Each row has a name. After each piece below comes the name of the row it's from, unless a question asks for something else. Each question is about the rows just above it. Places in a row count from 0.

Columns, left to right: D Y P W
[70 70 70 70] : (90)
[110 109 110 110] : (62)
[155 114 123  89] : (121)
[119 100  99  75] : (126)
[137 129 102  71] : (210)
[70 70 70 70] is in which row? | (90)
Times [110] occurs in (62): | 3
How many times does (90) hold [70]? | 4
Where in the named rows is [99]? | (126), 2
How many times does (62) hold [109]? | 1
Which row holds [137 129 102]? | (210)

Columns, left to right: S F Q L N Z J C H B
[119 125 109 123 124 117 136 125 128 137] -> (50)
[151 127 162 154 113 133 115  93 146  93] -> (102)
[108 144 109 117 135 130 141 122 118 116] -> (64)
[117 142 116 131 133 139 131 134 141 137] -> (126)
[133 111 140 133 122 134 127 130 131 127] -> (62)
[118 126 115 138 131 140 124 130 143 136] -> (210)
[133 127 134 126 127 129 140 126 119 132] -> (90)
[119 125 109 123 124 117 136  79 128 137] -> (66)
[165 131 141 149 131 119 142 114  80  86] -> (121)
Count the entries of [165 131 141 149 131 119 142 114  80  86]: | 10
[108 117 133 118] is in which column, read top down? | S

Columns, left to right: G A T X
[145 118 104  88] -> (64)
[136 141 141 141] -> (210)
[159 141 144 134] -> (66)
[110 106 137 149] -> (100)
[145  97 137 151] -> (50)
[145 118 137 118] -> (62)
How many times does (210) hold [141]? | 3
Count of [137] in (62): | 1
Which row holds [159 141]? | (66)

Columns, left to right: nubu kuva bezu duv turib kef zeve feve Zibop
[ 95 140 161 122 123  97 127 126 138]  (90)
[133 142 106 136 140 138 136 138 123]  (102)
[125 123 157 137 137 156 114 183 190]  (66)
[ 79 101 124  79 130 128  74  99 118]  (50)
[118 150 112 131 127 125 136 134 112]  (62)
[135 115 127 135 108 133 129 135 130]  (121)
Which column holds [118 112 130] top down? | Zibop
[123 190] is in which column, read top down? | Zibop
Which row holds [ 79 130 128  74  99]? | (50)
Which column holds [122 136 137] top down? | duv
Which column holds [136 137  79 131 135] top down? | duv

Columns, left to right: E U V K M R
[101  72 103 133 149 121] -> (50)
[112 119 136 133 165 127] -> (90)
[164 126 121 175 151 108] -> (100)
[154 146 120 156 114  80] -> (64)
[142 117 153 117 142 117] -> (62)
[139 131 119 137 134 130] -> (204)
[146 110  82 160 142 117] -> (121)
[109 109 102  92 101 143] -> (98)
[152 103  64 157 136 155] -> (102)
[157 109 102 141 140 108] -> (126)
[157 109 102  92 116 127] -> (66)
Which column holds [175 156 117 137 160  92 157] top down? | K
[146 110  82 160 142 117] is in which row? | (121)
How many times does (98) hold [109]? | 2
How many entries does [101  72 103 133 149 121] have? | 6
Which column holds this, read top down? [ 82 102  64 102] | V
Which column holds this, read top down? [142 139 146 109 152 157 157] | E
Count of [117] in (62): | 3

Columns, left to right: Ralaf fino Godan geb gusa
[110 130 139  99 173] = (204)
[130 140 119 150 144] = (66)
[120 124 129 157 127] = (210)
asked: [130 139] | (204)
Where in the named rows is [140]? | (66), 1
Which column holds [144 127] top down? | gusa
Which column holds [150 157] top down? | geb
[129 157] is in which row? | (210)

Columns, left to right: rof Muzi geku fevag raza
[121  76  91 124 140]  (121)
[135 124 144 126 129]  (126)
[ 76  73 128 116  80]  (98)
[135 124 144 111  85]  (64)
[141 131 178 114 153]  (66)
[ 90 103 130 110  82]  (204)
[178 130  79 132 127]  (100)
[178 130 122 132 127]  (50)
[116 137 152 143 117]  (90)
[132 137 125 125 143]  (102)
[135 124 144 118 152]  (62)
[120 131 123 116 131]  (210)
Which column holds this, read top down? [131 103] | Muzi
Number of entries in [120 131 123 116]: | 4
asked: [178 130 122 132] | (50)
Which row holds [121  76  91 124]? | (121)

Columns, left to right: pok kenik gikag liled
[130 112 130 112]  (64)
[142 131 127 174]  (121)
[140 135 138 153]  (66)
Number of entries in [140 135]: | 2
Row and place of [131] in the named rows: | (121), 1
Count the entries of [142]: | 1
Times [130] occurs in (64): | 2
How many entries does [130 112] have? | 2

